Below is a small trained network, with its code and all its weights. Each question gives an input and a class and asks what happens when units are switched off, that is, made to give their printed mean instead of their output.

import numpy as np


def w(rows, s, z=0):
    codes = np.array(rows[::2]) - 128.0
    scale = np.full(codes.shape[1], s)
    scale[-1] = z or s
    return codes * scale


def f(y):
    return np.maximum(y, 0)


def log_softmax(a):
    a = a - a.max(-1, keepdims=True)
    return a - np.log(np.exp(a).sum(-1, keepdims=True))


def net(x, mask):
    res = np.array(x, float).reshape(1, 3) / 4 @ E
    y = f(res @ A[0][:, :-1].T + A[0][:, -1])
    res = res + np.where(mask, y, B[0][:, -1]) @ B[0][:, :-1]
    return log_softmax(res[-1] @ U[:, :-1].T + U[:, -1])


A, B = {}, {}
E = w([
[91,175,208,49,111,140,206,188,241],'x0',
[70,143,135,232,63,188,84,63,251],'x1',
[119,174,185,81,171,1,25,42,170],'x2',
],0.0098)
A[0] = w([
[155,173,183,129,107,70,103,64,137,59],'N0',
[112,71,107,160,87,221,148,206,115,189],'N1',
[174,125,160,61,165,81,187,143,64,236],'N2',
[130,149,143,44,134,133,169,185,195,81],'N3',
[120,107,92,131,95,191,216,188,141,144],'N4',
[136,164,184,93,153,60,48,84,156,168],'N5',
[99,98,139,205,91,162,106,93,204,38],'N6',
[68,156,116,147,129,162,121,104,145,251],'N7',
[151,46,24,187,156,112,32,74,46,64],'N8',
[131,56,61,159,84,201,233,188,94,39],'N9',
[132,168,158,109,161,30,86,86,124,58],'N10',
[165,56,101,193,83,209,209,171,107,52],'N11',
[140,143,133,41,228,49,182,159,64,130],'N12',
[176,74,102,74,207,71,138,182,97,39],'N13',
[52,155,101,190,54,181,55,73,196,90],'N14',
[66,144,175,106,191,7,63,72,149,53],'N15',
[84,158,107,140,89,182,110,49,167,38],'N16',
[181,92,42,223,130,102,77,75,85,36],'N17',
[52,130,199,119,105,172,205,208,172,134],'N18',
[120,137,106,160,127,112,114,103,77,235],'N19',
[156,66,55,192,138,166,132,110,78,144],'N20',
[113,149,185,78,115,111,173,174,164,61],'N21',
[55,175,207,81,112,102,177,153,204,103],'N22',
[53,167,131,222,79,150,88,82,189,184],'N23',
[140,128,118,107,184,105,158,190,90,38],'N24',
[133,104,134,70,146,128,103,158,47,45],'N25',
[101,166,148,137,202,70,95,75,171,216],'N26',
],0.011,0.013)
B[0] = w([
[56,150,131,148,63,68,116,102,45,162],'N0',
[117,155,158,219,109,64,113,112,78,254],'N1',
[177,113,156,180,160,128,254,189,145,248],'N2',
[133,170,189,44,79,181,73,63,193,186],'N3',
[100,141,151,194,74,92,115,96,72,232],'N4',
[94,160,190,183,61,58,105,77,77,216],'N5',
[16,27,45,59,94,173,144,199,91,183],'N6',
[197,154,200,189,175,72,243,197,170,219],'N7',
[149,169,187,7,34,203,71,81,207,214],'N8',
[38,108,118,175,10,60,41,64,53,227],'N9',
[47,103,123,144,32,81,63,69,38,176],'N10',
[40,120,149,177,38,80,67,90,51,218],'N11',
[107,84,73,123,140,166,221,183,147,226],'N12',
[41,31,20,75,127,173,162,184,86,177],'N13',
[74,50,84,107,129,159,188,203,122,219],'N14',
[20,133,154,151,48,68,63,68,51,198],'N15',
[26,19,77,60,82,212,137,187,105,164],'N16',
[109,176,168,8,12,216,54,86,214,184],'N17',
[182,181,187,79,76,174,81,58,214,232],'N18',
[226,207,215,141,123,140,179,105,217,205],'N19',
[158,175,208,118,58,118,125,110,184,207],'N20',
[71,103,110,59,26,187,71,99,187,171],'N21',
[148,191,170,35,79,188,87,68,201,210],'N22',
[118,95,106,126,180,164,228,207,119,243],'N23',
[25,35,70,67,72,196,130,173,112,158],'N24',
[44,49,62,57,78,168,155,193,125,161],'N25',
[142,153,177,191,71,62,167,112,96,217],'N26',
],0.011,0.019)
U = w([
[71,129,136,178,104,58,74,73,43,70],'0',
[130,164,152,25,106,171,71,70,201,75],'1',
[71,31,83,95,126,154,184,198,95,91],'2',
[206,187,174,208,145,65,201,137,160,229],'3',
[249,4,47,234,247,227,28,39,10,7],'4',
[218,236,83,76,248,199,141,180,11,7],'5',
[221,237,21,228,246,236,13,5,230,7],'6',
],0.018,0.017)

Each question gives the input, the list of numbers given to net, and the class t.
The units are the neurons (one row each of A and B). Each row of codes is followed by its name. A weight is (code - 128) times the scale printed after its matrix; where a second scale follows, it is the last column's (A, B and U).
mask holds one flag per neuron, in row order. A switched-off neuron (its flag False) gives its mean, the last column of its row in B, instead of its output. The means were averaged over made-up inputs and are rounded, as every weight is.
A unit's drop is (log p(t) with every unit on - log p(t) with that unit switched off) / (log p(t) with every unit on - log p(t) with every unit switched off).
unit that matters most: the unit with the biggest drop
top k neurons: the k neurons with the biggest drops, biggest first
drop of u: that unit's drop, to one decimal
input [7,-2,7], class 0: top 3 neurons -> (N15 N5 N10)
input [6,-6,4], class 1: top 2 neurons -> (N22 N3)
input [-5,-5,-3], class 1: unit that matters most -> N8
input [-8,1,-7], class 1: top 3 neurons -> (N8 N17 N20)
input [8,6,8], class 0: top 2 neurons -> (N15 N5)
input [3,-6,-6], class 0: top 4 neurons -> (N9 N4 N23 N1)
input [-3,-6,5], class 2: top 2 neurons -> (N12 N13)
input [0,2,3], class 3: top 2 neurons -> (N9 N11)
input [2,5,4], class 2: top 2 neurons -> (N23 N14)
input [6,8,8], class 0: top 2 neurons -> (N5 N15)
input [0,2,-3], class 3: top 2 neurons -> (N15 N10)
input [4,-4,2], class 1: top 4 neurons -> (N23 N14 N3 N22)
input [-7,7,-3], class 1: top 3 neurons -> (N17 N8 N20)
input [-6,8,-3], class 2: unit that matters most -> N14
input [8,-7,-4], class 1: top 2 neurons -> (N18 N3)
input [7,0,-7], class 0: top 2 neurons -> (N9 N4)
input [2,-6,-7], class 0: drop of N9 -> 0.2
input [8,-8,8], class 0: drop of N8 -> 1.8
input [-5,6,-5], class 2: drop of N18 -> 0.2
input [-1,-3,3], class 3: unit that matters most -> N9
input [-7,-6,5], class 1: drop of N8 -> 1.1
